Below is a small trained network, with its code and all its weights. Each question gives an input and a class and asks what happens when units are switched off, that is, made to give their printed mean instead of their output.

import numpy as np


def w(rows, s, z=0):
    codes = np.array(rows[::2]) - 128.0
    scale = np.full(codes.shape[1], s)
    scale[-1] = z or s
    return codes * scale


def norm(h):
    return h / np.sqrt((h * h).mean(-1, keepdims=True) + 1e-5)


def f(y):
    return y / 2 * (1 + np.tanh(0.7978845608 * (y + 0.044715 * y**3)))


def log_softmax(a):
    a = a - a.max(-1, keepdims=True)
    return a - np.log(np.exp(a).sum(-1, keepdims=True))


def net(x, mask):
    res = np.array(x, float).reshape(1, 4) / 4 @ E
    u = 0
    for l in range(3):
        y = f(norm(res) @ A[l][:, :-1].T + A[l][:, -1])
        res = res + np.where(mask[u : u + 6], y, B[l][:, -1]) @ B[l][:, :-1]
        u += 6
    return log_softmax(norm(res)[-1] @ U[:, :-1].T + U[:, -1])


A, B = {}, {}
E = w([
[208,254,148,134,148,227],'x0',
[211,136,188,231,62,155],'x1',
[120,171,194,117,77,181],'x2',
[67,129,72,208,125,158],'x3',
],0.0089)
A[0] = w([
[125,157,144,77,34,207,188],'L0N0',
[210,116,153,45,117,133,147],'L0N1',
[50,200,80,183,85,202,174],'L0N2',
[254,211,112,97,222,197,255],'L0N3',
[29,151,250,153,207,189,5],'L0N4',
[219,125,92,32,152,77,93],'L0N5',
],0.0069,0.003)
B[0] = w([
[199,37,155,132,55,88,172],'L0N0',
[174,173,169,80,104,76,169],'L0N1',
[12,65,99,184,134,165,176],'L0N2',
[154,90,5,2,118,213,254],'L0N3',
[197,139,154,141,164,226,126],'L0N4',
[201,176,188,96,163,96,168],'L0N5',
],0.0076)
A[1] = w([
[25,92,71,80,86,125,59],'L1N0',
[77,128,10,198,86,168,61],'L1N1',
[132,62,87,114,133,95,248],'L1N2',
[185,124,112,102,209,108,74],'L1N3',
[113,130,110,181,109,121,41],'L1N4',
[212,117,254,101,135,140,239],'L1N5',
],0.009,0.0018)
B[1] = w([
[143,197,153,195,160,182,246],'L1N0',
[103,74,52,149,152,158,252],'L1N1',
[151,212,221,198,193,165,239],'L1N2',
[155,222,31,3,169,59,181],'L1N3',
[92,115,147,126,231,73,134],'L1N4',
[207,96,108,192,36,104,253],'L1N5',
],0.0067,0.0048)
A[2] = w([
[217,193,138,124,153,144,49],'L2N0',
[204,155,1,145,84,140,248],'L2N1',
[132,155,65,189,157,164,15],'L2N2',
[134,160,90,109,152,138,184],'L2N3',
[115,95,190,100,137,95,171],'L2N4',
[64,156,89,83,159,48,30],'L2N5',
],0.0098,0.0015)
B[2] = w([
[182,131,104,103,99,2,183],'L2N0',
[127,86,183,5,141,66,254],'L2N1',
[114,87,143,85,172,134,180],'L2N2',
[103,180,154,68,144,183,166],'L2N3',
[134,211,30,168,72,176,144],'L2N4',
[108,180,156,137,109,74,173],'L2N5',
],0.0082,0.007)
U = w([
[202,102,161,83,46,91,205],'0',
[62,63,96,211,152,125,253],'1',
[155,165,135,84,165,67,239],'2',
[85,143,170,172,123,198,4],'3',
[109,77,103,119,92,210,227],'4',
[178,77,146,236,2,165,3],'5',
[37,210,150,115,75,67,3],'6',
],0.0086,0.0031)

Each question gives the input, the list of numbers given to net, and the class t.
The units are the neurons (one row each of A and B). Each row of codes is followed by its name. A weight is (code - 128) times the scale printed after its matrix; where a second scale follows, it is the last column's (A, B and U).
mask holds one flag per neuron, layer by layer. A switched-off neuron (its flag False) gives its mean, the last column of its row in B, instead of its output. The means were averaged over made-up inputs and are rounded, as every weight is.
A unit's drop is (log p(t) with every unit on - log p(t) with that unit switched off) / (log p(t) with every unit on - log p(t) with every unit switched off).
most important unit: the unit with the biggest drop
k most important neurons: the k neurons with the biggest drops, biggest first
top k neurons in layer l: the k neurons of layer l with the biggest drops, biggest first
drop of u: that unit's drop, to one decimal
input [2,-6,1,6], class 1: 2 most important neurons	[L0N2, L0N3]
input [-4,0,-1,-3], class 6: most important unit	L0N0
input [0,-4,1,0], class 6: 2 most important neurons	[L0N3, L1N5]
input [4,6,-5,5], class 4: 2 most important neurons	[L0N3, L2N1]
input [-8,-2,-4,-3], class 6: 2 most important neurons	[L2N5, L2N4]
input [-7,1,5,-1], class 5: top 2 neurons in layer 0	[L0N2, L0N3]
input [-3,-5,1,-1], class 6: top 2 neurons in layer 2	[L2N5, L2N1]
input [-7,3,3,2], class 1: top 2 neurons in layer 1	[L1N5, L1N4]
input [-5,-4,7,4], class 3: top 2 neurons in layer 1	[L1N0, L1N5]
input [-1,-5,0,-1], class 6: 2 most important neurons	[L0N3, L2N5]
input [-2,6,-4,4], class 1: drop of L0N3	0.1
input [-5,-8,3,-6], class 6: drop of L2N4	0.2
input [-5,-7,3,-6], class 6: drop of L0N2	-0.2
input [5,5,5,5], class 4: most important unit	L0N2
